Here is a tiny trained network, its code and every weight. The questions are about switching its units off for an input and a target symbol, where a switched-off unit gives its printed mean instead of its output.

import numpy as np


def w(rows, s, z=0):
    codes = np.array(rows[::2]) - 128.0
    scale = np.full(codes.shape[1], s)
    scale[-1] = z or s
    return codes * scale


def f(y):
    return np.maximum(y, 0)


def softmax(a):
    e = np.exp(a - a.max(-1, keepdims=True))
    return e / e.sum(-1, keepdims=True)


def log_softmax(a):
    a = a - a.max(-1, keepdims=True)
    return a - np.log(np.exp(a).sum(-1, keepdims=True))


def net(x, mask):
    ids = ['ΓΔΦαθσ'.index(c) for c in x.split()]
    T = len(ids)
    res = E[ids] + P[:T]
    u = 0
    for l in range(3):
        q, k, v = (res @ M[l].T for M in (Q, K, V))
        z = softmax(np.where(np.tri(T) > 0, q @ k.T / 2**0.5, -1e9)) @ v
        res = res + np.where(mask[u], z, O[l][:, -1]) @ O[l][:, :-1]
        u += 1
        y = f(res @ A[l][:, :-1].T + A[l][:, -1])
        res = res + np.where(mask[u : u + 8], y, B[l][:, -1]) @ B[l][:, :-1]
        u += 8
    return log_softmax(res[-1] @ U[:, :-1].T + U[:, -1])


Q, K, V, O, A, B = {}, {}, {}, {}, {}, {}
E = w([
[90,148,138,216],'Γ',
[171,153,13,154],'Δ',
[144,143,176,144],'Φ',
[98,3,111,104],'α',
[166,149,93,94],'θ',
[160,107,190,165],'σ',
],0.022)
P = w([
[22,235,205,3],'0',
[185,139,156,47],'1',
[171,137,144,47],'2',
[179,147,143,44],'3',
[162,130,151,40],'4',
[168,134,155,37],'5',
[165,137,155,43],'6',
[165,130,161,41],'7',
[156,121,152,36],'8',
[144,130,165,29],'9',
],0.0065)
Q[0] = w([
[136,123,159,166],'L0H1',
[44,220,106,255],'L0H1',
],0.0087)
K[0] = w([
[99,92,254,184],'L0H1',
[99,7,93,162],'L0H1',
],0.009)
V[0] = w([
[246,166,142,202],'L0H1',
[137,254,105,155],'L0H1',
],0.006)
O[0] = w([
[201,1,113,47,218],'L0H1',
[123,134,15,90,252],'L0H1',
],0.0089,0.00026)
A[0] = w([
[2,91,176,210,20],'L0N1',
[120,73,211,142,151],'L0N2',
[172,208,180,122,166],'L0N3',
[124,213,40,78,196],'L0N4',
[71,100,141,139,158],'L0N5',
[143,97,140,179,127],'L0N6',
[124,152,129,184,197],'L0N7',
[154,18,134,192,3],'L0N8',
],0.0099,0.0016)
B[0] = w([
[193,171,135,133,222],'L0N1',
[160,115,174,121,254],'L0N2',
[117,4,153,60,211],'L0N3',
[67,175,122,142,240],'L0N4',
[101,149,96,199,185],'L0N5',
[55,155,101,71,163],'L0N6',
[138,121,60,128,168],'L0N7',
[116,114,119,88,235],'L0N8',
],0.011,0.0064)
Q[1] = w([
[112,148,79,81],'L1H1',
[216,140,203,9],'L1H1',
],0.013)
K[1] = w([
[167,186,79,12],'L1H1',
[48,154,166,109],'L1H1',
],0.011)
V[1] = w([
[71,74,174,43],'L1H1',
[245,57,254,127],'L1H1',
],0.0071)
O[1] = w([
[47,119,118,22,142],'L1H1',
[254,125,40,178,1],'L1H1',
],0.0068,0.0074)
A[1] = w([
[128,62,93,2,110],'L1N1',
[181,62,161,102,162],'L1N2',
[91,180,63,165,244],'L1N3',
[22,59,103,136,122],'L1N4',
[175,108,147,119,184],'L1N5',
[24,115,112,152,63],'L1N6',
[77,142,153,146,253],'L1N7',
[138,192,146,46,68],'L1N8',
],0.0089,0.0053)
B[1] = w([
[171,254,133,156,250],'L1N1',
[164,125,7,125,192],'L1N2',
[120,72,31,146,159],'L1N3',
[218,160,159,233,216],'L1N4',
[27,138,102,124,163],'L1N5',
[204,142,36,103,180],'L1N6',
[168,46,125,134,183],'L1N7',
[157,120,135,67,163],'L1N8',
],0.007,0.019)
Q[2] = w([
[87,255,114,45],'L2H1',
[96,119,186,48],'L2H1',
],0.0086)
K[2] = w([
[171,180,137,9],'L2H1',
[71,141,89,55],'L2H1',
],0.013)
V[2] = w([
[123,254,167,114],'L2H1',
[149,150,205,123],'L2H1',
],0.0071)
O[2] = w([
[143,88,198,103,254],'L2H1',
[147,138,2,42,127],'L2H1',
],0.0088,0.0074)
A[2] = w([
[152,93,74,143,116],'L2N1',
[104,193,108,72,175],'L2N2',
[132,121,113,235,158],'L2N3',
[77,71,191,200,105],'L2N4',
[116,10,134,152,254],'L2N5',
[93,157,54,167,206],'L2N6',
[218,157,95,144,151],'L2N7',
[106,163,136,159,187],'L2N8',
],0.012,0.005)
B[2] = w([
[210,193,205,140,175],'L2N1',
[69,98,144,100,170],'L2N2',
[127,127,82,60,175],'L2N3',
[72,247,126,135,142],'L2N4',
[92,1,60,150,146],'L2N5',
[43,76,243,158,170],'L2N6',
[73,151,80,165,250],'L2N7',
[144,122,133,28,140],'L2N8',
],0.0083,0.021)
U = w([
[120,108,54,4,128],'Γ',
[203,2,85,141,144],'Δ',
[228,66,190,138,117],'Φ',
[56,23,108,191,224],'α',
[187,209,83,195,149],'θ',
[148,135,190,193,1],'σ',
],0.0077,0.0048)

Each question gives the input, a string of symbols that net reads in full, and the target symbol t.
The units are the heads (2 rows each of Q, K, V and O) and the neurons (one row each of A and B). Each row of codes is followed by its name. A weight is (code - 128) times the scale printed after its matrix; where a second scale follows, it is the last column's (O, A, B and U).
mask holds one flag per unit, layer by layer, with each layer's heads first. A switched-off unit (its flag False) gives its mean, the last column of its rows in O or B, instead of its output. The means were averaged over made-up inputs and are rounded, as every weight is.
A unit's drop is (log p(t) with every unit on - log p(t) with that unit switched off) / (log p(t) with every unit on - log p(t) with every unit switched off).
The circuit of an input: a set's keep is (log p(t) with only the set's units on - log p(t) with every unit switched off) / (log p(t) with every unit on - log p(t) with every unit switched off). Starting from the 12 units with the biggest drops (on a tie, the unit counted first), units are removed one at a time, each time the one whose removal leaves the highest keep (on an exact tie, the one counted first), for as long as the keep stays at least 0.8.
circuit, biggest first: the units of the circuit, biggest drop first
unit that matters most: the unit with the biggest drop
top k neurons: the k neurons with the biggest drops, biggest first
top k neurons in layer l: the k neurons of layer l with the biggest drops, biggest first
drop when u is switched off: that unit's drop, to one decimal
input Δ α α σ, target σ: circuit, biggest first : [L0N4 L2N4 L1H1 L0H1]
input θ α α σ σ θ σ θ α σ, target Φ: circuit, biggest first : [L0N4 L1H1 L0H1 L2N7]
input Δ Γ α α σ, target σ: top 3 neurons : [L0N4 L2N4 L1N3]
input Φ Δ α θ α α α σ, target Γ: circuit, biggest first : [L1H1 L1N4 L0N3]
input Γ α α α α Δ α Φ Φ Φ, target α: top 2 neurons in layer 2 : [L2N5 L2N1]
input θ σ Φ, target Φ: unit that matters most : L0N4
input Γ σ θ α θ α Δ Δ σ, target α: top 4 neurons : [L2N5 L1N1 L0N4 L0N1]
input α Φ σ σ σ, target Δ: top 3 neurons : [L0N1 L2N5 L1N1]
input σ Γ Γ, target α: top 2 neurons : [L1N1 L2N6]
input α θ σ θ σ θ σ Δ α, target θ: top 2 neurons in layer 1 : [L1N1 L1N4]
input θ Φ σ Γ, target α: top 2 neurons in layer 1 : [L1N1 L1N4]
input θ σ Φ θ α θ σ Δ Γ σ, target Φ: top 2 neurons in layer 0 : [L0N1 L0N4]
input θ α α σ σ Γ θ Φ, target Φ: top 2 neurons : [L0N1 L0N4]
input α σ Φ α, target θ: top 2 neurons : [L1N1 L2N1]
input Φ Φ σ α θ, target Γ: circuit, biggest first : [L1N4]
input Δ σ Φ, target σ: top 2 neurons : [L0N4 L2N4]
input Φ α Δ θ α Φ α Φ α Φ, target Γ: top 2 neurons : [L1N4 L0N4]
input Δ σ θ, target Γ: top 2 neurons in layer 0 : [L0N5 L0N4]
input α α Φ Γ θ α σ σ Γ Δ, target α: drop when L2N6 is switched off : 0.4
input Δ Γ α α Δ θ σ Φ α Φ, target σ: drop when L0N5 is switched off : 0.1
input Γ α σ θ Φ α Φ, target α: drop when L0H1 is switched off : 0.8
input α α Γ σ Φ Δ Φ, target Δ: drop when L0N3 is switched off : 0.0
